Below are the code and all the weights of a small trained network. Each question names an input and a class and asks about switching units off, where a switched-off unit gives its printed mean instead of its output.

import numpy as np


def w(rows, s, z=0):
    codes = np.array(rows[::2]) - 128.0
    scale = np.full(codes.shape[1], s)
    scale[-1] = z or s
    return codes * scale


def f(y):
    return y / 2 * (1 + np.tanh(0.7978845608 * (y + 0.044715 * y**3)))


def log_softmax(a):
    a = a - a.max(-1, keepdims=True)
    return a - np.log(np.exp(a).sum(-1, keepdims=True))


def net(x, mask):
    res = np.array(x, float).reshape(1, 8) / 4 @ E
    y = f(res @ A[0][:, :-1].T + A[0][:, -1])
    res = res + np.where(mask, y, B[0][:, -1]) @ B[0][:, :-1]
    return log_softmax(res[-1] @ U[:, :-1].T + U[:, -1])


A, B = {}, {}
E = w([
[125,121,128],'x0',
[111,129,121],'x1',
[96,133,127],'x2',
[97,127,119],'x3',
[2,121,71],'x4',
[115,128,125],'x5',
[105,125,122],'x6',
[83,38,219],'x7',
],0.0074)
A[0] = w([
[119,214,29,85],'n1',
[142,143,73,138],'n2',
[52,128,38,149],'n3',
[136,158,105,133],'n4',
[246,195,158,77],'n5',
[113,146,189,166],'n6',
[133,219,148,6],'n7',
[38,129,191,169],'n8',
[110,44,172,29],'n9',
[138,120,128,225],'n10',
[12,129,62,169],'n11',
[121,197,82,131],'n12',
[209,215,80,64],'n13',
[110,127,100,110],'n14',
[161,155,60,70],'n15',
[75,121,231,133],'n16',
[240,166,130,171],'n17',
],0.012,0.0021)
B[0] = w([
[114,116,254,224],'n1',
[57,202,89,157],'n2',
[187,91,116,229],'n3',
[52,170,86,144],'n4',
[176,65,185,208],'n5',
[108,195,93,145],'n6',
[95,73,198,137],'n7',
[145,181,120,190],'n8',
[27,111,163,171],'n9',
[141,155,94,142],'n10',
[190,84,67,254],'n11',
[105,51,164,181],'n12',
[46,127,234,199],'n13',
[183,36,137,140],'n14',
[48,154,220,165],'n15',
[88,229,151,185],'n16',
[182,113,25,205],'n17',
],0.0046,0.0084)
U = w([
[173,54,135,209],'0',
[96,101,236,3],'1',
[207,177,91,217],'2',
[241,34,62,83],'3',
[227,229,75,127],'4',
[254,198,27,131],'5',
],0.0064,0.0025)

Each question gives the input, the list of numbers given to net, and the class t.
The units are the neurons (one row each of A and B). Each row of codes is followed by its name. A weight is (code - 128) times the scale printed after its matrix; where a second scale follows, it is the last column's (A, B and U).
mask holds one flag per neuron, in row order. A switched-off neuron (its flag False) gives its mean, the last column of its row in B, instead of its output. The means were averaged over made-up inputs and are rounded, as every weight is.
A unit's drop is (log p(t) with every unit on - log p(t) with that unit switched off) / (log p(t) with every unit on - log p(t) with every unit switched off).
The circuit of an input: a set's keep is (log p(t) with only the set's units on - log p(t) with every unit switched off) / (log p(t) with every unit on - log p(t) with every unit switched off). Starting from the 12 units with the biggest drops (on a tie, the unit counted first), units are removed one at a time, each time the one whose removal leaves the highest keep (on an exact tie, the one counted first), for as long as the keep stays at least 0.8.
units of the circuit, in order: the units of the circuit, biggest drop first
unit that matters most: the unit with the biggest drop
k most important neurons: the k neurons with the biggest drops, biggest first
drop when u is switched off: that unit's drop, to one decimal
input [3,-3,6,6,7,4,6,1], class 3: units of the circuit, in order	[n11; n3]
input [3,4,-5,0,8,-5,5,5], class 3: unit that matters most	n11
input [-2,-7,4,1,2,-7,8,-7], class 1: units of the circuit, in order	[n1; n13; n15]
input [-2,-4,-1,-8,3,-4,0,-8], class 1: 2 most important neurons	[n13; n1]
input [5,7,7,-4,0,-3,-8,5], class 4: 2 most important neurons	[n1; n13]
input [-7,4,8,-1,5,-3,5,5], class 4: 2 most important neurons	[n8; n16]
input [-4,8,-3,2,-6,6,3,-6], class 1: drop when n7 is switched off	0.1
input [-6,-5,7,-1,2,0,4,-7], class 1: drop when n13 is switched off	0.2
input [2,5,0,-3,-1,3,4,-5], class 1: drop when n15 is switched off	0.1
input [2,-3,0,6,4,6,-7,-7], class 1: drop when n3 is switched off	-0.1
